[118 131 169 206  49 129 113 131 131]  j300
[127 121 171 113 143 126 123 120 127]  j935
[113 127 127 126  87 144 170 123 120]  j338
[120 123 171 121 113 126 144 127 127]  j232
[144 120 127 170 113 123  87 127 127]  j669
perm: [127 127 120 123 171 121 113 126 144] | j232
gone j232: [126 113 121 127 127 123 171 144] | [120]
perm: [113 120 121 123 126 127 127 144 171] | j232
perm: [ 49 113 118 129 131 131 131 169 206] | j300
gone j669: [127 127 144 113 123 127 170 120] | [87]
perm: [123 120 113 127 127 126  87 144 170] | j338
perm: [127 113 123  87 170 126 127 144 120] | j338

[140 126 136  91 100 106 140 119] : j149
[169 106 122 111 154  74  94 102] : j77
[136  99 126 140  91 140 106 119] : j35
[135 120 135 121 147 127 111 117] : j617
[ 65 115 102 182 180 149 145 150] : j160
[119 141 140 126  91 136  99 106] : j231
[149 119 125 115 134 108 100 106] : j99
[117 133 134 126 111 130 128 121] : j235
[119 124 141 120 108 130 124 120] : j223
gone j223: [120 108 124 124 141 130 120] | [119]
gone j77: [102  74 169 106  94 154 122] | [111]
perm: [126 119 106 136  99 141  91 140] | j231
perm: [106 100 108 134 115 125 119 149] | j99
perm: [ 99 140 126 140  91 119 136 106] | j35
gone j160: [180  65 150 182 145 115 102] | [149]
perm: [119  99 126 136 140  91 140 106] | j35

[138 144 148 149 147 145 143 143 145 149 153 154 151 142 129 112  96  83
  73  71  75  84  96 112  95 146 162 175 187 194 194 187 173 153 129 104
  84  70  65  69  82  98 116 131]  j464
[171 180 144  61 164 132 138 133 164  54 114 152 133 116 107 134  89 161
 128 108  64 183 143  54 112 122  67 123  86  67 136  74  89  66 157 106
 141 155 102 166 103  83 107 178]  j437
[ 67  83  61 136 138 143 157 141  54 178 183 132  89 152 116 112  89 102
  67  74 102  66 133  86 107  64 164 171 128 164 166 180 155 144 134  54
 133 161 107 108 106 114 123 122]  j419
perm: [ 54  54  61  64  66  67  67  74  83  86  89  89 102 103 106 107 107 108
 112 114 116 122 123 128 132 133 133 134 136 138 141 143 144 152 155 157
 161 164 164 166 171 178 180 183] | j437
perm: [131 116  98  82  69  65  70  84 104 129 153 173 187 194 194 187 175 162
 146  95 112  96  84  75  71  73  83  96 112 129 142 151 154 153 149 145
 143 143 145 147 149 148 144 138] | j464
perm: [134  89 161 128 108  64 183 143  54 112 122  67 123  86  67 136  74  89
  66 157 106 141 155 102 166 103  83 107 178 171 180 144  61 164 132 138
 133 164  54 114 152 133 116 107] | j437
perm: [157  89 183 133 114 178 112 107 155 161 133  74  86 108  54 138 102  54
  64 128 102  89 166 171 122 116 180 152 132  61 123  67 106 143 164  83
 136  67 107 164 134 141 144  66] | j419
gone j464: [151  95 175  71 146 147 148 144 143 173 104 154 153 142 149 131 138 143
  82 112  96 129  98  73 194  83 145 145 112 129  69 116 187 194 149  75
  84  84  65 162 153  96 187] | [70]

[ 98 124 134 126 160 167 195  85] = j686
[166 138 105 137  96  97  73 152] = j980
[102 167 125 113 138 191 159 121] = j570
[ 99 104 161  98 137  90  91 105] = j136
[ 98 124 134 126  94 167 195  85] = j844
[102 125 138 121 158 167 191 113] = j404
[128 142 110 148 140 177 198 130] = j92
perm: [113 191 167 158 121 138 125 102] | j404
gone j136: [104  98 137 161 105  99  91] | [90]
perm: [110 128 130 140 142 148 177 198] | j92

[ 80 126 147 135 130 111 136 128  74 116  79 127 143] : j984
[137 135 145 109  82  80 127  76 143 126 129 134 117] : j709
[ 85 110 152 133 138 119 133 139  68 106  73 127 136] : j891
[ 96 100 157 131 151 136 129 155  72  96  73 124 132] : j104
[134 144 126 135  76  82 109 129 127 117  80 143 137] : j829
[ 80 134 145 135 129 109 137 126  76 117  82 128 143] : j841
[103  99 158 130 157 142 127 160  72  98  74 125 132] : j9
[ 92 104 155 132 147 129 130 147  71  99  72 126 134] : j632
[130 132  99 125 155 134 147 147 129  92 104  71  72] : j576
perm: [143  80 134 145 135 129 109 137 126  76 117  82 128] | j841
perm: [126 134  92 104 155 132 147 129 130 147  71  99  72] | j632
perm: [ 72  71 104  92 129 147 147 134 155 125  99 132 130] | j576
perm: [129 127 117  80 143 137 134 144 126 135  76  82 109] | j829
perm: [117 134 129 126 143  76 127  80  82 109 145 135 137] | j709

[129 105  99 124] = j147
[114 104  78 129] = j113
[138 154 139 130] = j428
[138 116 126 141] = j141
[138 117 109 132] = j496
[152 111 113 134] = j981
[121 190 111 119] = j770
[130 102 142 134] = j129
[138 141 116 127] = j305
[134 156 133 131] = j933
[ 81 106 157 138] = j810
[103 105  80 173] = j356
perm: [111 113 134 152] | j981
perm: [127 138 141 116] | j305

[190 164 164 163] = j473
[187 179 173 168] = j998
[191 164 164 163] = j763
[187 168 179 174] = j175
perm: [179 168 173 187] | j998
perm: [163 190 164 164] | j473
perm: [168 187 179 173] | j998
perm: [163 164 164 191] | j763

[128 114 113 129 160]  j752
[128 146 157 139 115]  j789
[123 135 123 134 126]  j44
[125 123 134 135 123]  j738
[128 146 157 139 135]  j251
gone j44: [126 135 123 123] | [134]
perm: [134 126 123 135 123] | j44
perm: [126 134 123 135 123] | j44

[164 170 164 186 176 176 162 164 182 180 162 178 169 181 157 176 158 185
 166 175 172 171 166 189 171 167 173 174]  j736
[198 173 171 188 164 181 179 194 172 167 167 176 155 171 168 169 172 174
 164 160 172 166 164 172 167 180 175 196]  j364
[162 164 180 175 176 170 157 174 178 162 166 182 173 175 164 189 167 185
 171 169 166 181 164 172 171 176 186 158]  j930
[199 186 171 165 172 177 175 189 178 175 163 162 177 164 170 169 169 168
 188 176 184 182 174 184 167 158 173 171]  j650
[162 182 170 164 166 174 186 158 171 189 171 169 175 177 157 164 175 166
 164 176 180 173 172 167 176 181 162 185]  j47
[165 158 168 164 160 184 162 188 157 175 163 169 166 173 188 165 169 180
 196 190 179 169 170 161 168 183 175 167]  j180
perm: [157 158 162 162 164 164 164 166 166 167 169 170 171 171 172 173 174 175
 175 176 176 178 180 181 182 185 186 189] | j930
perm: [171 173 158 167 184 174 182 184 176 188 168 169 169 170 164 177 162 163
 175 178 189 175 177 172 165 171 186 199] | j650
gone j736: [173 164 181 176 158 164 166 171 167 162 186 164 171 170 172 178 174 189
 176 169 176 182 180 166 185 162 175] | [157]
gone j364: [194 188 167 171 198 171 169 172 174 176 172 196 164 167 155 164 172 167
 166 180 173 175 172 179 160 181 164] | [168]
perm: [175 166 164 176 180 173 172 167 176 181 162 185 162 182 170 164 166 174
 186 158 171 189 171 169 175 177 157 164] | j47
perm: [158 186 176 171 172 164 181 166 169 171 185 167 189 164 175 173 182 166
 162 178 174 157 170 176 175 180 164 162] | j930
gone j180: [183 175 184 160 175 196 180 168 157 190 173 165 188 165 169 188 163 158
 167 170 162 169 168 164 179 169 161] | [166]

[101 114 116 152  98 144 117  94  85  92 147 116 160  92 156 110 103 108
 139 142  93 151 124 119 144  77 128 152 121 114 126 104 153 104 133 136
 118]  j355
[117  95 156 133 116 114  85 160 116 144 142 124  92 152 152 104 114 104
 119  98  93 136  77 101 103 110 152 118 151 147 128 126 139 121  92 108
 144]  j967
[107 117 119 152  99 142 117  89  88  93 151 118 162  89 160 113 103 102
 139 142  99 153 123 121 142  80 124 160 119 115 127 105 155 111 129 135
 119]  j70
[144 136 135 104 156 117 140 170 164 162 102 135  93 168  92 140 154 156
 118 115 154 100 133 133 117 173 135  89 140 140 130 148 100 139 130 121
 135]  j311
[ 92  92 133  77 152 152  98 144 119 160 116 104 117 121 147  94 124 126
 114 104 139 114 144 108 103 152  93 142 116  85 136 151 101 118 128 156
 110]  j126
[175 153 149 111 155 106 133 133 175 161 130 148 112 146 127 156 144 124
 118 116 174 119 129 142 106 176 111 143 123 140 128 154 117 174 109 118
 142]  j895
gone j967: [104 101 151  92 136 108 126 117 133 124 144 128 152 104 114 114 156 142
 103 116 139  98  77 144  92 121 147 110  85 152 152 160  95 116 119 118] | [93]
perm: [119 135 129 111 155 105 127 115 119 160 124  80 142 121 123 153  99 142
 139 102 103 113 160  89 162 118 151  93  88  89 117 142  99 152 119 117
 107] | j70
perm: [118 136 133 104 153 104 126 114 121 152 128  77 144 119 124 151  93 142
 139 108 103 110 156  92 160 116 147  92  85  94 117 144  98 152 116 114
 101] | j355
perm: [142 124 117 126 128  77 160 114 144 133 104 101 116 136 156  93 118 147
  94  98 151 104 121 152 144  92 119 103 116 114 152 108 152 139  92  85
 110] | j126

[112 135 128 132  93 146 151 164 106 129 143 136 137 135 128]  j938
[100 130 125 134  64 157 123 138 134 138 129 125 186 122 127]  j470
[145 108 131 146 167  84 129 130 134 129 135 125  74 145 127]  j458
gone j938: [164 128 132 112 135 143 129 136 146 151 135 128 137 106] | [93]
gone j938: [135 135 129 146 151 106 137 164 143 128  93 112 128 132] | [136]

[102 136  71 152  64 114  68  76 144 116  72 136 143 186  77 151 190 162
 155 109 159 183  72 105  95  63 190 165 178 158  75 149 181 155 149 154
  65 169 170 123 161  78 149 173  72 102  86 110 111 146 168  75  64 110
 137] = j439
[ 80 167 169 171 121 191 153 174 170  63 174 186  82 187 154 132  81 170
 171 124  79 118 188 145 185 130 179  84 100 171 140 148  86 183 142 155
 153 102 119 158 181 113 129 170 172  82 178  78  85 146 147  76 116 159
 137] = j868
[ 78 159  95 112 182 146 136 146 124 165 116  72 148 144 124  73 129  95
 168  68  79 145  95 125 117  71  96 160  86 190 185 103 119 145  83 138
  67  71 167 141 132  90 164 143 104 185 106  93 113 189 154 175  86 126
 140] = j376
[129 178  88 130 171  85 173  69  77 169 124 169 102 185 158  87 147 103
 182  94 179 121 148 143 142 182 114 112  73  99 138 107 165  67  90  69
  82 128 121  89 165 157 159 181  91  70  90  67  97  93  79  95 126 133
 135] = j873
[154 165 159 168  98 136 121 102 191 138  64 116  84 157 135 178 135 176
 103 141  86 190 148  73 165 166 100 169 108 193  80  76 148  82 107  69
  78 188 173 149  89  98 123  98 156 130 128 145  73  74  69  63  71 169
 193] = j656
[ 82  94  93  91  67 171 165 173  79 130 157 121 185  70 158  77 126 165
 138  69 102 182 107 179 181  97 182 169  66 143 147 103  89  69  99 148
  90 178  88 124  87 133 121 112  73 114 128 129 135  90  85 159 142  95
 169] = j978
[164 152 137 108 176 128 142 134  70  95  81  70 124 121  72 187 125  79
  81 162 130  69 145  92  84 115 148 154 189 188 184 124 130  69 173 136
 152 135 171 159 107  82 163 104  82  78 128 126  72  89 164 100 187 163
 133] = j946
[166 102  91  94 188 172 174 125  86 166 100  68 139  76 160 189 137 130
 150 144  73 110  72 133 106 172  93 173 145 175 101  66 128 125 132 145
  77  79 102 176 125 144 132 108  77 128 145 192 180 131  91  68 189 187
  92] = j276
[188 142 139 165 189 154  74  93 181 127 102  70 183 172  96  68 108  78
 147  84 169 103 159  83 110 185  94  83 182 178  95 118 128 115 188  63
 179 158 179 132 110 142  97  94  80 105 185  82 101  82 124 180  96  77
 111] = j177
[158 132  93 108 136 117  64 146 149 184 119 143 147 187  84  98  87 177
 169 107 151  88 106 150  64  73  92 152 129 138 138 187 134  82 114 136
 143 116 190 189 193 141 185 175  76  67  68 147  92 127 123  90 117 175
  72] = j84
[107 141 139 130  76  86  68  85  70  79 139 193 152 117 168 109 138 165
 149  65 163 101  76  94 130  93 100  68 128  91 161  99  95 159  72  78
  79 103 160 110 132  89 114  90 182  73  72  84 176  99 127 193  85 184
  95] = j549
gone j868: [ 84 154 100 170 142  79 181 119 153  78  76  81  82 140 153 116  82 179
  80 188 124 147 178 174 169 170 129 187 158 132 191 113 155 146 148 137
  85 145  63 174 171 185 118 183 186 159 172 170 130 171 167 121 102 171] | [86]
perm: [114 128 129 135  90  85 159 142  95 169  82  94  93  91  67 171 165 173
  79 130 157 121 185  70 158  77 126 165 138  69 102 182 107 179 181  97
 182 169  66 143 147 103  89  69  99 148  90 178  88 124  87 133 121 112
  73] | j978

[161 130 168 124 117 130 168 145 162 152 159 169 151] -> j137
[161 130 158 124 117 130 151 145 150 158 126 150 174] -> j492
[161 130 158 124 117 130 168 145 150 158 159 132 151] -> j722
gone j492: [130 124 161 158 151 158 150 117 150 174 126 130] | [145]
gone j722: [159 145 132 151 168 124 130 117 150 158 158 130] | [161]
gone j137: [168 168 117 130 124 145 130 169 159 162 152 151] | [161]
gone j137: [145 152 117 159 124 130 168 168 169 151 162 130] | [161]
gone j137: [168 151 152 159 130 168 145 161 162 130 124 117] | [169]

[116 103 142 161 123 135  95 129 105 126 127 126 130 116 138 131 121 175
 131 150 127 119] : j255
[159 141 135 116 147 124 139 144 102 124 127 113 124 104 127 123 139  98
 146 119 126 155] : j115
[114 104 144 158 125 139  98 132 114 129 129 128 133 124 141 135 121 165
 131 143 127 118] : j553
[138 147 118 103 133 123 153 128 144 129 129  90 127 137 121 126 134  91
 127 111 129 136] : j123
[119 127 102 113 141 147 146 116 139 124  98 155 104 123 124 159 127 126
 144 139 123 135] : j345
[144 161  59 110  92  62 155  71 108 106 113 123  86  84  65  77 133 175
  97 166 130 133] : j518
perm: [147 127 116 159 123 124 119 144 139 139 146 135 124 155 141 127  98 102
 126 124 104 113] | j115
gone j123: [129 147 134 111 103 138 144 123 129 118 126 121  90 128 127 153 137 136
 133 129 127] | [91]

[119 132 131 125 131  93 120 124 105 126 127 122 133 121 105 131]  j691
[136 146 145 125 104 115 131 115 138 137 123 133 146 127 139 126]  j447
[126 133 136 115 104 122 139 125 115 146 125 146 145 131 127 138]  j522
[132 135 119 132 126 151 127 129 128 126 122 127 127 168 122 129]  j307
perm: [126 139 127 146 133 123 137 138 115 131 115 104 125 145 146 136] | j447
perm: [104 115 115 122 125 125 126 127 131 133 136 138 139 145 146 146] | j522
gone j447: [133 123 137 115 146 146 145 131 139 104 126 115 125 138 127] | [136]
gone j447: [127 125 146 137 139 131 115 138 115 133 146 136 145 123 126] | [104]
gone j691: [131 131 125 105 127 105 133 124  93 126 132 121 119 131 122] | [120]
gone j691: [127 122 124 126 132  93 131 120 105 119 131 121 131 125 105] | [133]

[173  89 145  78 170 171  67 202 107 108 100 189  83] = j677
[154  85 143  82 150 166  91 176 100 126 109 171 142] = j106
[141  83 150  85 156 164 109 158  96 118  97 124 110] = j554
[118 118 138 125 121 132 154 135  84 112 137 154 149] = j800
gone j106: [150 126 154  91 176  82 100 166 142  85 109 171] | [143]
perm: [107 108 100 189  83 173  89 145  78 170 171  67 202] | j677
gone j554: [124 164 118 156 158  85 110 150  97 141 109  83] | [96]
perm: [ 83  97 141  96 156  85 164 158 109 150 118 124 110] | j554
perm: [ 83 189 100 108 107 202  67 171 170  78 145  89 173] | j677
gone j677: [100 108 145  89  83  78 173 189 170  67 171 202] | [107]

[138 146 148 113 122 117 144 116 126 141 141 140  95 109 145 107 141 145
 110 138 129 119 116 142 139 114 148 101 135 121 143 164 129 133 173 115
 143 106 152 114 138 154 119 136] : j505
[154 146 147 136 128 114  91 110 111 152 135 116 143 136 146 117 127 124
 129 108 136 116 138 148 128 129 108 110 135 115 160 135 164 100 138 136
 135 115 161 143 114 149 121 147] : j747
[116 143 161 115 135 136 114 128 138 128 149 110 116 117 129 110 138 136
 127 111 135 147 154 121 100 135 108 143 108 146 147 129 152 164 148 114
  91 146 124 114 136 135 136 160] : j551
[112 146 159 125 114 122 116 101 136 119 157 111 120 105 153 105 148 144
 111 106 153 149 138 141 104 133 118 139  98 124 143 132 146 140 116 120
 106 157 147 120 132 148 124 128] : j316
[114 122 132 130 139 143 106 142 135 117 130 107 147 138 112 135 123 118
 145 111 130 146 156 110 102 144  98 159 112 147 127 100 142 149 113 129
  92 154 103 130 126 110 141 145] : j287
[113 156 163 120 120 126 116 107 137 123 157 110 115 107 147 104 146 143
 114 107 149 149 143 136 102 133 115 138 101 131 147 134 149 150 132 116
 100 153 142 116 134 146 128 140] : j519
[119 110 104 147 125 132 115 129 129 113 117 119 163 143 121 148 119 113
 140 118 134 134 130 123 123 139 115 150 120 124 110  95 122 110  68 144
 123 151 114 145 116 108 131 104] : j903
gone j316: [104 140 112 132 124 106 153 120 111 146 138 111 101 120 148 146 153 124
 125 105 141  98 149 148 147 133 116 116 119 144 132 120 157 136 114 118
 157 122 105 143 106 139 128] | [159]
gone j551: [152 115 127 147 146 135 116 129 117 143 146 160 147 108 135 136 129 138
 128  91 138 114 110 136 164 154 143 108 148 121 114 114 136 116 135 124
 110 136 135 161 111 100 128] | [149]
gone j519: [134 115 120 128 116 116 140 149 146 102 131 153 134 107 132 156 123 120
 149 137 100 116 163 147 143 136 149 107 113 133 101 143 104 115 114 147
 126 146 138 107 150 142 110] | [157]
perm: [164 148 114  91 146 124 114 136 135 136 160 116 143 161 115 135 136 114
 128 138 128 149 110 116 117 129 110 138 136 127 111 135 147 154 121 100
 135 108 143 108 146 147 129 152] | j551

[172 107 148 118 134  95 126 130] : j634
[ 92 134 128 129 132 104 103 159] : j792
[160 129  77 108 139  91  98 124] : j699
[134 129  92 130 158 128 104 132] : j411
perm: [132 104 128 158 130  92 129 134] | j411
perm: [ 95 107 118 126 130 134 148 172] | j634
gone j792: [129 104 128 159  92 103 134] | [132]
gone j411: [130 104 134  92 158 128 132] | [129]

[127 136 120 152 118 125 126 122 142 109 103  90 119 124 111 123 138  79
 115 151 160 106  91 142 130 126  86 123 122 132 100 147 128  98 130 141
 132 136 126 123 128 126 112 133 129 139 128 139 146 115 131 152 138 109
 130 123 108 200]  j87
[146 118 109 131 132 131 135 122 133 135 105 120 117 105 157 130 127 127
 108 132 162 170 124 134 112 133 157 124 127 127 151 135  97 165 160 132
 110 129 113 138 125 150 155 127 117 124 117 124 123 127  73 138 111 138
 129 118 132 150]  j362
[151 200  86 146 142 138 122 142 126 147 137 100 127 123 141 122 136 120
 130 125 128 152  98 132 124 152 126 128 138 129 132 109 111 139 106 123
 118 108 139 160 112 123 133  90 130 126  91 119 115 130 128 115 126 123
 109  79 131 103]  j46
gone j46: [125 137  98  79 122 123 138 112 106 160 122 119  91 115 146 103 109 108
 128 126 118 131 120 152 111 115 132 123 129 142 109 147 130 127 128 139
 200 100 141 128 130  86 136 151 126 123 152 138 123 139 126 132 126  90
 130 133 142] | [124]
perm: [ 79  86  90  91  98 100 103 106 108 109 109 111 112 115 115 118 119 120
 122 122 123 123 123 123 124 125 126 126 126 126 127 128 128 128 129 130
 130 130 131 132 132 133 136 136 138 138 139 139 141 142 142 146 147 151
 152 152 160 200] | j87
perm: [ 73  97 105 105 108 109 110 111 112 113 117 117 117 118 118 120 122 123
 124 124 124 124 125 127 127 127 127 127 127 129 129 130 131 131 132 132
 132 132 133 133 134 135 135 135 138 138 138 146 150 150 151 155 157 157
 160 162 165 170] | j362
gone j362: [157 127 120 124 124 146 127 138 131 132 155 109 108 165 150 135 151 170
 117 134 111 160 129 125 132 112 117 105 110 138 105 133 150 132 157 130
 118 133 135 127 162 127 117  97 131 124 118 138 127 124 127  73 135 132
 129 122 113] | [123]

[171  73 151 139 106  75  73 176]  j568
[175 139  75 171 106  73 151  73]  j182
[127 191 145 172  93 118 161 122]  j596
[100 193  77 141  79 122  63  88]  j329
[ 92  99  86 125  73  60  89 194]  j125
[165  80 139 149  95 132 184  92]  j659
[ 80  61  72 131 166  73  61 141]  j701
[128 185 154 195  59 132 123 129]  j962
gone j125: [ 60  92 125  73 194  89  99] | [86]
gone j701: [166  80  61  72 141  61 131] | [73]
perm: [176  73  75 106 139 151  73 171] | j568

